Below is a small trained network, with its code and all its weights. Each question gives an input and a class and asks what happens when units are switched off, that is, made to give their printed mean instead of their output.

import numpy as np


def w(rows, s, z=0):
    codes = np.array(rows[::2]) - 128.0
    scale = np.full(codes.shape[1], s)
    scale[-1] = z or s
    return codes * scale


def f(y):
    return y / 2 * (1 + np.tanh(0.7978845608 * (y + 0.044715 * y**3)))


def log_softmax(a):
    a = a - a.max(-1, keepdims=True)
    return a - np.log(np.exp(a).sum(-1, keepdims=True))


def net(x, mask):
    res = np.array(x, float).reshape(1, 3) / 4 @ E
    y = f(res @ A[0][:, :-1].T + A[0][:, -1])
    res = res + np.where(mask, y, B[0][:, -1]) @ B[0][:, :-1]
    return log_softmax(res[-1] @ U[:, :-1].T + U[:, -1])


A, B = {}, {}
E = w([
[250,90,56],'x0',
[10,91,52],'x1',
[88,51,161],'x2',
],0.012)
A[0] = w([
[165,195,150,234],'N1',
[148,204,145,216],'N2',
[67,112,122,138],'N3',
[80,145,67,117],'N4',
[70,45,138,254],'N5',
[190,31,140,178],'N6',
[98,174,56,144],'N7',
[129,238,181,176],'N8',
[134,184,185,150],'N9',
[98,80,123,225],'N10',
[165,53,30,193],'N11',
[199,139,127,143],'N12',
[153,128,3,251],'N13',
[83,161,28,104],'N14',
[130,115,226,184],'N15',
[167,63,130,182],'N16',
[134,210,136,163],'N17',
[88,89,153,196],'N18',
[112,251,69,173],'N19',
[179,86,128,77],'N20',
[135,140,142,71],'N21',
],0.015,0.0055)
B[0] = w([
[105,94,137,219],'N1',
[131,79,134,206],'N2',
[88,158,133,206],'N3',
[145,189,61,192],'N4',
[129,185,96,250],'N5',
[101,177,77,200],'N6',
[242,98,143,180],'N7',
[132,65,141,232],'N8',
[134,66,131,199],'N9',
[126,199,114,197],'N10',
[139,156,103,223],'N11',
[74,114,130,199],'N12',
[222,138,86,225],'N13',
[249,135,130,202],'N14',
[95,74,125,214],'N15',
[112,150,86,176],'N16',
[180,71,164,186],'N17',
[101,132,102,202],'N18',
[164,79,123,205],'N19',
[77,184,127,162],'N20',
[131,126,140,128],'N21',
],0.014)
U = w([
[84,171,109,103],'0',
[187,40,144,146],'1',
[186,208,251,2],'2',
[171,201,47,184],'3',
],0.015,0.0055)

Each question gives the input, the list of numbers given to net, and the class t.
The units are the neurons (one row each of A and B). Each row of codes is followed by its name. A weight is (code - 128) times the scale printed after its matrix; where a second scale follows, it is the last column's (A, B and U).
mask holds one flag per neuron, in row order. A switched-off neuron (its flag False) gives its mean, the last column of its row in B, instead of its output. The means were averaged over made-up inputs and are rounded, as every weight is.
A unit's drop is (log p(t) with every unit on - log p(t) with that unit switched off) / (log p(t) with every unit on - log p(t) with every unit switched off).
The circuit of an input: a set's keep is (log p(t) with only the set's units on - log p(t) with every unit switched off) / (log p(t) with every unit on - log p(t) with every unit switched off). Starting from the 12 units with the biggest drops (on a tie, the unit counted first), units are removed one at a time, each time the one whose removal leaves the highest keep (on an exact tie, the one counted first), for as long as the keep stays at least 0.8.
circuit, biggest first: the units of the circuit, biggest drop first
top k neurons: the k neurons with the biggest drops, biggest first
drop when u is switched off: that unit's drop, to one decimal
input [2,-3,4], class 0: circuit, biggest first -> N13; N14; N7
input [-6,3,4], class 0: circuit, biggest first -> N13
input [0,-2,5], class 0: top 2 neurons -> N13; N14
input [-8,6,6], class 3: top 2 neurons -> N5; N4
input [-3,5,-7], class 1: top 2 neurons -> N19; N7
input [-1,0,7], class 0: top 2 neurons -> N13; N14
input [-2,1,-1], class 1: top 3 neurons -> N6; N11; N5
input [1,-4,8], class 3: drop when N14 is switched off -> -0.2
input [4,-7,-1], class 0: drop when N20 is switched off -> 0.5
input [-3,5,7], class 3: drop when N5 is switched off -> 0.6
